Rows and roughly how far along a hidden order each lies, from 0 to 9:
[  4.3   5.6   6.1  -6.1  11.5   0.1   1.2  -2.7  -3.0   3.4 -12.4  30.3
  -9.2  -1.7   2.4  70.9  -1.2  10.4  -6.9  19.3  13.7 -24.2  17.5 -12.9] => 9
[  5.3 -14.9  -2.2  -4.8 -11.8   7.9   5.2   5.4  -2.0   1.6   9.1 -10.0
  -7.2   7.5  -6.8 -45.1  11.2  -7.7 -17.9 -28.7 -26.9  28.6  -2.5  15.6] => 0
[ -1.2 -14.9   1.1 -13.8  -5.5   6.7   4.2   6.1  -3.5  -2.4   2.9   8.8
   0.2   4.6 -11.7  25.3   8.7  -7.8 -25.8  -6.7 -17.2   8.3  13.8  17.7] => 4
[  6.6  10.0   3.9   0.2   9.1  -0.3  -2.9  -8.1  -1.3  -1.2  -0.6  19.5
  25.9  -3.1   2.6  41.4  -2.2   9.2  23.0   9.2   3.9 -13.4  -0.2  -7.9] => 6
[-3.7 -3.1  6.4  2.1 -5.2 -1.8  9.0  8.5 -2.6  7.1  5.3 17.9  0.9  2.0
  4.8 27.7  3.6 -8.1 18.3  4.8  2.4 12.3 -8.4  1.2] => 7
[ -1.0   3.1   5.4 -11.5   1.7  -2.0  -4.2   3.4  -4.5  -2.2   6.4  37.9
  32.6   1.5  -2.7  73.0  -2.2   3.2  -0.3  14.7  -1.3   0.5  -0.5  -7.7] => 9
[ -3.9 -16.3   5.6  -8.5 -11.1   1.7  17.8  11.1  -4.1   6.5   6.8  10.2
  -9.6   5.7  -5.5  21.5  13.9 -14.3  -5.5  -0.9 -10.8  28.3  -2.5   4.1] => 6
[ -1.2 -19.8   3.5 -11.0  -8.1   7.4  10.5   9.9  -4.3   4.3  -0.2   9.5
 -20.3   6.7  -7.0  23.1  12.4 -10.8 -30.0  -8.7 -14.0  11.4  14.2  15.3] => 4
